Each row has a name. Each piece below is followed by the name of the row it came from, unless a question asks for something else. Each question is about the rows just above it. Places in a row count from 0.

[31, 203, 202, 145] -> zitaz
[20, 174, 78, 150] -> zoni
[145, 116, 78, 109] -> Lil
[145, 116, 142, 141] -> nen
Shuffled nen with one entry gone: [141, 116, 145], missing => [142]
The row with [20, 174, 78, 150] is => zoni
The row with [145, 116, 142, 141] is => nen
Which entry of zitaz is missing from [202, 31, 145]? => [203]

[104, 172, 147, 193, 191, 60, 72, 150] : ruto
[197, 47, 131, 79, 72, 160, 164, 201] : nen
[197, 47, 131, 79, 72, 160, 164, 39] : zoni
[197, 47, 131, 79, 72, 160, 164, 172] : Lil
The row with [197, 47, 131, 79, 72, 160, 164, 172] is => Lil
which: [197, 47, 131, 79, 72, 160, 164, 201] => nen
One entry of ruto was changed: [105, 172, 147, 193, 191, 60, 72, 150]. Where, and from what? => 0, [104]
Changed nen: [197, 47, 131, 79, 71, 160, 164, 201]. Place and old value: => 4, [72]
Where does [197, 47, 131, 79, 72, 160, 163, 39] differ from zoni, and what was there? => 6, [164]
which: [197, 47, 131, 79, 72, 160, 164, 39] => zoni

[137, 157, 117, 113, 200, 96] : zoni
[138, 115, 137, 120, 134, 137] : somi
[140, 153, 107, 109, 181, 95] : batuk
[128, 113, 140, 112, 159, 132] : kol
[137, 157, 117, 113, 205, 112] : ruto
[145, 147, 111, 110, 152, 110] : suse
[150, 146, 125, 123, 161, 110] : torog
Which entry of ruto is missing from [157, 137, 112, 117, 205]? => [113]
Which entry of kol is missing from [132, 159, 112, 113, 128]? => [140]

[117, 185, 173, 172, 156, 187, 149, 134, 129, 115, 115, 186, 122, 100, 177, 135, 118, 106, 128, 145, 145, 152] = nen
[127, 47, 75, 69, 166, 55, 179, 145, 154, 128, 125, 141, 129, 120, 69, 147, 125, 126, 151, 176, 177, 174] = kol
[139, 147, 129, 136, 61, 138, 50, 94, 131, 136, 141, 131, 127, 145, 139, 130, 138, 144, 129, 51, 48, 50] = Lil
[138, 49, 82, 65, 160, 58, 166, 157, 115, 143, 143, 117, 150, 158, 79, 110, 145, 143, 117, 168, 167, 164] = batuk
[118, 234, 198, 199, 112, 221, 102, 111, 116, 123, 120, 113, 121, 121, 198, 118, 123, 123, 115, 97, 96, 107] = zoni
[135, 65, 91, 71, 170, 68, 170, 153, 101, 145, 143, 110, 148, 156, 88, 97, 138, 143, 104, 168, 168, 173] = torog
[117, 216, 195, 186, 176, 207, 171, 146, 99, 121, 122, 106, 135, 123, 196, 102, 121, 115, 100, 165, 163, 173] = ruto
[111, 78, 103, 89, 185, 84, 199, 152, 136, 128, 113, 125, 127, 109, 86, 131, 112, 112, 135, 197, 199, 198] = pime
[104, 164, 174, 167, 160, 174, 172, 134, 128, 103, 102, 122, 108, 94, 161, 129, 107, 95, 129, 168, 176, 175] = nos
[132, 44, 73, 62, 157, 51, 164, 144, 137, 128, 133, 132, 135, 131, 70, 132, 132, 131, 135, 160, 162, 160] = somi
Shuffled nen with one entry gone: [135, 134, 115, 145, 152, 186, 118, 173, 156, 177, 106, 185, 129, 172, 122, 115, 145, 149, 100, 117, 128], missing => [187]
which: [104, 164, 174, 167, 160, 174, 172, 134, 128, 103, 102, 122, 108, 94, 161, 129, 107, 95, 129, 168, 176, 175] => nos
Shuffled pime with one entry gone: [199, 112, 135, 185, 109, 103, 112, 136, 199, 111, 84, 198, 131, 125, 152, 197, 127, 78, 86, 128, 89], missing => [113]
Which row holds [166, 69, 75, 47, 127] read backwards? => kol

[152, 154, 164, 137, 142, 154, 153, 103, 174, 123, 110, 179, 185, 188, 146, 126, 190, 138, 56, 104, 81, 106, 84, 127] : Lil
[145, 164, 178, 121, 92, 166, 185, 171, 118, 124, 118, 181, 160, 153, 150, 177, 175, 137, 84, 183, 74, 127, 137, 119] : zoni
[157, 162, 146, 120, 118, 152, 163, 192, 111, 122, 108, 185, 204, 168, 139, 114, 173, 123, 76, 115, 65, 132, 117, 105] : nos
[141, 209, 162, 102, 110, 171, 182, 147, 106, 133, 128, 185, 153, 145, 171, 118, 196, 160, 95, 112, 129, 106, 109, 141] : zitaz
[144, 160, 139, 125, 109, 153, 166, 169, 106, 110, 146, 188, 173, 161, 199, 89, 162, 141, 68, 104, 96, 166, 109, 107] : suse
[175, 176, 145, 153, 98, 149, 162, 179, 110, 123, 103, 174, 185, 89, 146, 89, 189, 119, 90, 164, 115, 89, 126, 91] : ruto
[185, 174, 103, 123, 110, 179] is which row, read backwards? => ruto
ruto without one entry, shuffled: [91, 103, 189, 145, 89, 98, 162, 149, 110, 179, 90, 123, 146, 153, 174, 176, 89, 89, 164, 126, 119, 185, 115]. Gone: => [175]
Shuffled ruto with one entry gone: [89, 175, 110, 145, 185, 174, 91, 98, 123, 89, 179, 89, 115, 126, 153, 146, 176, 164, 149, 103, 162, 119, 189], missing => [90]
One entry of suse was changed: [144, 160, 139, 125, 109, 153, 166, 169, 106, 110, 146, 188, 173, 161, 199, 89, 162, 141, 68, 104, 96, 166, 110, 107]. Where, and from what? => 22, [109]
Which entry of zoni is missing from [153, 74, 121, 150, 92, 160, 185, 137, 177, 127, 164, 175, 118, 183, 137, 181, 119, 118, 124, 166, 145, 84, 171]? => [178]
Which row holds this, read backwards? [119, 137, 127, 74] => zoni

[220, 127, 219, 83, 95, 136, 147, 76] -> torog
[128, 118, 196, 63, 138, 147, 171, 143] -> Lil
[220, 127, 143, 83, 142, 136, 82, 137] -> batuk
batuk without one entry, shuffled: [82, 220, 142, 143, 127, 136, 137]. Gone: => [83]
torog without one entry, shuffled: [83, 136, 76, 127, 95, 147, 219]. Gone: => [220]
Which entry of batuk is missing from [220, 137, 82, 127, 143, 142, 83]? => [136]
[142, 83] is which row, read backwards? => batuk

[187, 109, 189, 63, 190, 143, 134, 108, 212] : somi
[107, 36, 120, 154, 153, 131, 35, 24, 83] : ruto
[117, 87, 129, 153, 131, 154, 87, 81, 155] : zoni
[86, 150, 83, 210, 100, 132, 130, 141, 92] : kol
[148, 180, 135, 176, 142, 98, 181, 184, 149] : pime
[78, 81, 76, 184, 87, 165, 62, 69, 54] : zitaz
Which row holds [81, 87, 154, 131, 153, 129, 87, 117] read backwards? => zoni
One entry of ruto was changed: [107, 36, 119, 154, 153, 131, 35, 24, 83]. Where, and from what? => 2, [120]
Which entry of zoni is missing from [155, 87, 81, 117, 87, 131, 129, 153]? => [154]
[154, 131, 153] is which row, read backwards? => zoni
One entry of kol was changed: [86, 150, 84, 210, 100, 132, 130, 141, 92]. Where, and from what? => 2, [83]
pime without one entry, shuffled: [135, 184, 181, 142, 148, 180, 98, 176]. Gone: => [149]

[136, 127, 127, 145, 136, 154, 119, 150, 133, 141, 147, 136, 128, 120, 148, 129, 160, 123, 147, 95, 97, 149, 164, 166, 143, 138, 131, 93, 139, 128, 146, 132, 93, 114, 143, 148, 134, 88, 111, 111, 133, 98, 145, 135, 166, 132, 133, 147, 132, 130, 113, 156, 131, 133] -> somi
[136, 127, 127, 145, 136, 154, 119, 150, 133, 141, 147, 136, 128, 120, 148, 129, 160, 123, 147, 95, 97, 149, 164, 166, 143, 138, 131, 93, 139, 128, 146, 132, 93, 114, 143, 148, 134, 88, 111, 111, 133, 98, 145, 135, 166, 132, 133, 147, 132, 130, 125, 131, 129, 137] -> ruto
[120, 138, 129, 155, 136, 121, 118, 118, 131, 149, 145, 142, 135, 121, 148, 132, 122, 132, 143, 79, 106, 155, 110, 131, 152, 133, 136, 86, 136, 123, 146, 146, 92, 104, 142, 153, 127, 86, 115, 100, 141, 95, 140, 153, 109, 138, 129, 112, 141, 140, 115, 102, 136, 129] -> zitaz
[135, 123, 142, 115, 123, 110, 153, 113, 123, 119, 116, 121, 119, 155, 123, 137, 116, 135, 125, 198, 181, 124, 112, 100, 118, 118, 119, 199, 121, 150, 115, 130, 196, 169, 120, 125, 114, 205, 168, 161, 133, 187, 125, 109, 111, 130, 118, 106, 116, 122, 154, 114, 121, 127] -> batuk
[116, 133, 133, 147, 126, 104, 113, 108, 128, 137, 141, 143, 134, 122, 138, 131, 103, 134, 130, 76, 104, 145, 90, 88, 138, 131, 139, 93, 134, 120, 138, 145, 98, 99, 148, 138, 124, 92, 115, 97, 142, 96, 132, 146, 89, 129, 131, 103, 140, 136, 123, 83, 128, 123] -> kol
[132, 121, 144, 125, 123, 94, 136, 101, 123, 122, 123, 128, 123, 147, 124, 134, 102, 133, 125, 161, 157, 129, 87, 77, 123, 123, 128, 178, 123, 144, 125, 136, 174, 147, 124, 125, 113, 179, 157, 141, 140, 166, 126, 122, 85, 128, 122, 96, 127, 127, 150, 91, 119, 118] -> suse
[148, 116, 130, 146, 136, 133, 112, 129, 126, 142, 142, 129, 121, 120, 149, 128, 157, 115, 160, 93, 96, 156, 138, 134, 150, 131, 123, 104, 134, 141, 153, 136, 95, 119, 145, 156, 115, 91, 120, 105, 138, 101, 150, 133, 140, 132, 121, 124, 129, 124, 105, 132, 127, 117] -> zoni
Shuffled kol with one entry gone: [140, 134, 139, 132, 142, 113, 143, 123, 128, 134, 116, 103, 138, 108, 89, 133, 137, 128, 88, 103, 130, 134, 83, 96, 122, 138, 138, 115, 93, 99, 138, 146, 123, 104, 131, 133, 145, 131, 145, 120, 98, 129, 148, 76, 92, 141, 136, 97, 126, 104, 90, 131, 124], missing => [147]
Shuffled suse with one entry gone: [124, 157, 178, 122, 94, 174, 141, 128, 129, 126, 125, 144, 122, 125, 136, 147, 118, 85, 96, 123, 123, 87, 144, 123, 161, 140, 119, 91, 128, 150, 147, 77, 123, 136, 122, 166, 125, 157, 124, 123, 125, 101, 127, 121, 133, 123, 128, 123, 127, 132, 134, 113, 102], missing => [179]
Where does [120, 138, 129, 155, 136, 121, 118, 118, 131, 149, 145, 142, 135, 121, 148, 132, 122, 132, 143, 79, 106, 155, 110, 131, 152, 133, 136, 86, 136, 123, 146, 146, 92, 104, 142, 153, 127, 86, 115, 100, 141, 95, 140, 153, 108, 138, 129, 112, 141, 140, 115, 102, 136, 129] differ from zitaz, and what was there? => 44, [109]
Where does [136, 127, 127, 145, 136, 154, 119, 150, 133, 141, 147, 135, 128, 120, 148, 129, 160, 123, 147, 95, 97, 149, 164, 166, 143, 138, 131, 93, 139, 128, 146, 132, 93, 114, 143, 148, 134, 88, 111, 111, 133, 98, 145, 135, 166, 132, 133, 147, 132, 130, 125, 131, 129, 137] differ from ruto, and what was there? => 11, [136]
Changed zoni: [148, 116, 130, 146, 136, 133, 112, 129, 126, 142, 142, 129, 121, 120, 149, 128, 157, 115, 160, 93, 96, 156, 138, 134, 150, 131, 123, 104, 134, 141, 153, 136, 95, 119, 145, 156, 115, 91, 120, 105, 138, 101, 150, 133, 140, 132, 121, 124, 129, 124, 105, 131, 127, 117]. Place and old value: => 51, [132]
kol without one entry, shuffled: [136, 145, 128, 134, 140, 128, 83, 126, 134, 92, 131, 89, 133, 132, 98, 104, 103, 147, 138, 122, 131, 108, 133, 129, 130, 103, 138, 96, 115, 93, 134, 139, 124, 99, 138, 123, 145, 148, 116, 113, 143, 138, 97, 131, 146, 137, 123, 104, 120, 76, 88, 142, 90]. Gone: => [141]

[101, 68, 129, 140, 143, 147, 174, 103, 128, 87, 105, 142, 96]  nos
[122, 207, 96, 29, 204, 117, 53, 163, 126, 177, 106, 79, 97]  pime
[87, 80, 113, 148, 103, 121, 173, 112, 154, 55, 102, 139, 112]  batuk
[120, 89, 162, 159, 148, 92, 169, 117, 119, 64, 114, 170, 165]  torog
which: [87, 80, 113, 148, 103, 121, 173, 112, 154, 55, 102, 139, 112] => batuk
Shuffled torog with one entry gone: [165, 64, 162, 159, 170, 117, 114, 92, 148, 119, 169, 89], missing => [120]
Changed torog: [120, 89, 162, 159, 148, 92, 169, 117, 119, 65, 114, 170, 165]. Place and old value: => 9, [64]
One entry of pime was changed: [122, 206, 96, 29, 204, 117, 53, 163, 126, 177, 106, 79, 97]. Where, and from what? => 1, [207]

